Below is a small trained network, with its code and all its weights. Each question gives an input and a class and asks what happens when units are switched off, that is, made to give their printed mean instead of their output.

import numpy as np


def w(rows, s, z=0):
    codes = np.array(rows[::2]) - 128.0
    scale = np.full(codes.shape[1], s)
    scale[-1] = z or s
    return codes * scale


def f(y):
    return y / 2 * (1 + np.tanh(0.7978845608 * (y + 0.044715 * y**3)))


def log_softmax(a):
    a = a - a.max(-1, keepdims=True)
    return a - np.log(np.exp(a).sum(-1, keepdims=True))


def net(x, mask):
    res = np.array(x, float).reshape(1, 5) / 4 @ E
    y = f(res @ A[0][:, :-1].T + A[0][:, -1])
    res = res + np.where(mask, y, B[0][:, -1]) @ B[0][:, :-1]
    return log_softmax(res[-1] @ U[:, :-1].T + U[:, -1])


A, B = {}, {}
E = w([
[128,119,173,178,109,255],'x0',
[166,102,134,124,97,128],'x1',
[46,72,129,177,39,89],'x2',
[134,123,125,124,121,129],'x3',
[108,202,173,36,37,137],'x4',
],0.007)
A[0] = w([
[139,130,121,89,145,37,53],'n1',
[113,197,185,66,60,126,46],'n2',
[166,91,91,149,208,140,106],'n3',
[210,186,109,47,223,176,76],'n4',
[103,49,139,191,152,103,76],'n5',
[129,115,151,62,216,149,190],'n6',
[160,156,91,108,131,21,103],'n7',
[143,71,133,179,192,115,57],'n8',
[97,137,78,87,161,63,254],'n9',
[77,179,114,153,186,114,234],'n10',
[151,146,192,176,142,232,110],'n11',
[73,163,152,68,105,132,199],'n12',
[141,87,82,204,167,116,87],'n13',
[1,44,127,138,70,107,170],'n14',
[161,99,101,184,166,124,41],'n15',
[97,122,160,194,92,225,93],'n16',
],0.0077,0.0047)
B[0] = w([
[61,54,111,37,198,112,154],'n1',
[71,225,29,81,41,225,187],'n2',
[131,190,67,128,32,151,184],'n3',
[219,178,136,175,118,3,226],'n4',
[146,222,45,119,63,138,170],'n5',
[191,143,166,205,102,124,202],'n6',
[45,18,137,46,185,162,188],'n7',
[60,226,62,46,93,170,161],'n8',
[115,68,191,114,159,181,253],'n9',
[115,82,214,188,107,204,213],'n10',
[52,18,153,33,190,40,205],'n11',
[150,177,80,185,91,168,217],'n12',
[120,224,56,71,71,213,180],'n13',
[254,162,185,216,146,22,253],'n14',
[82,213,68,60,94,131,143],'n15',
[62,49,128,25,221,33,193],'n16',
],0.0073,0.0049)
U = w([
[213,165,156,190,127,50,173],'0',
[68,233,17,70,49,223,43],'1',
[39,11,158,1,232,113,2],'2',
[153,99,193,171,127,178,237],'3',
[156,88,169,175,135,187,197],'4',
],0.0076,0.006)

Each question gives the input, the list of numbers given to net, and the class t.
The units are the neurons (one row each of A and B). Each row of codes is followed by its name. A weight is (code - 128) times the scale printed after its matrix; where a second scale follows, it is the last column's (A, B and U).
mask holds one flag per neuron, in row order. A switched-off neuron (its flag False) gives its mean, the last column of its row in B, instead of its output. The means were averaged over made-up inputs and are rounded, as every weight is.
A unit's drop is (log p(t) with every unit on - log p(t) with that unit switched off) / (log p(t) with every unit on - log p(t) with every unit switched off).
The circuit of an input: a set's keep is (log p(t) with only the set's units on - log p(t) with every unit switched off) / (log p(t) with every unit on - log p(t) with every unit switched off). Starting from the 12 units with the biggest drops (on a tie, the unit counted first), units are removed one at a time, each time the one whose removal leaves the highest keep (on an exact tie, the one counted first), for as long as the keep stays at least 0.8.
units of the circuit, in order: the units of the circuit, biggest drop first
k most important neurons: the k neurons with the biggest drops, biggest first
drop when u is switched off: that unit's drop, to one decimal
input [2,7,-7,6,3], class 0: units of the circuit, in order	(n4)
input [7,-3,-5,0,-8], class 1: units of the circuit, in order	(n3; n8)
input [-2,-6,6,6,-7], class 1: units of the circuit, in order	(n13; n5)
input [-8,1,-7,4,4], class 2: 2 most important neurons	(n7; n1)
input [-8,-2,-6,2,5], class 2: 4 most important neurons	(n7; n1; n14; n9)
input [5,5,2,-4,-6], class 1: 3 most important neurons	(n13; n5; n8)
input [7,3,4,-7,1], class 2: 2 most important neurons	(n16; n11)
input [-5,1,-4,2,2], class 2: 4 most important neurons	(n7; n14; n1; n9)
input [-7,4,3,2,6], class 2: 2 most important neurons	(n7; n1)
input [7,1,-1,4,3], class 2: units of the circuit, in order	(n11; n16)
input [2,-2,6,0,-6], class 0: 3 most important neurons	(n14; n2; n7)
input [5,3,-1,-2,7], class 1: 2 most important neurons	(n2; n14)
input [3,-1,-6,-6,-1], class 0: 3 most important neurons	(n4; n7; n9)
input [5,3,-1,1,0], class 2: 3 most important neurons	(n11; n16; n14)
input [-8,-1,-2,-2,-2], class 2: most important neuron	(n7)
input [8,-3,1,-5,-4], class 2: 2 most important neurons	(n16; n11)
input [-6,-1,-3,1,0], class 2: 3 most important neurons	(n7; n14; n1)
input [5,0,-7,0,-6], class 0: drop when n4 is switched off	1.3
input [5,-7,7,6,-3], class 0: drop when n14 is switched off	1.0
input [4,-6,-7,0,-5], class 0: drop when n5 is switched off	0.0
input [1,7,8,4,-6], class 0: units of the circuit, in order	(n14)
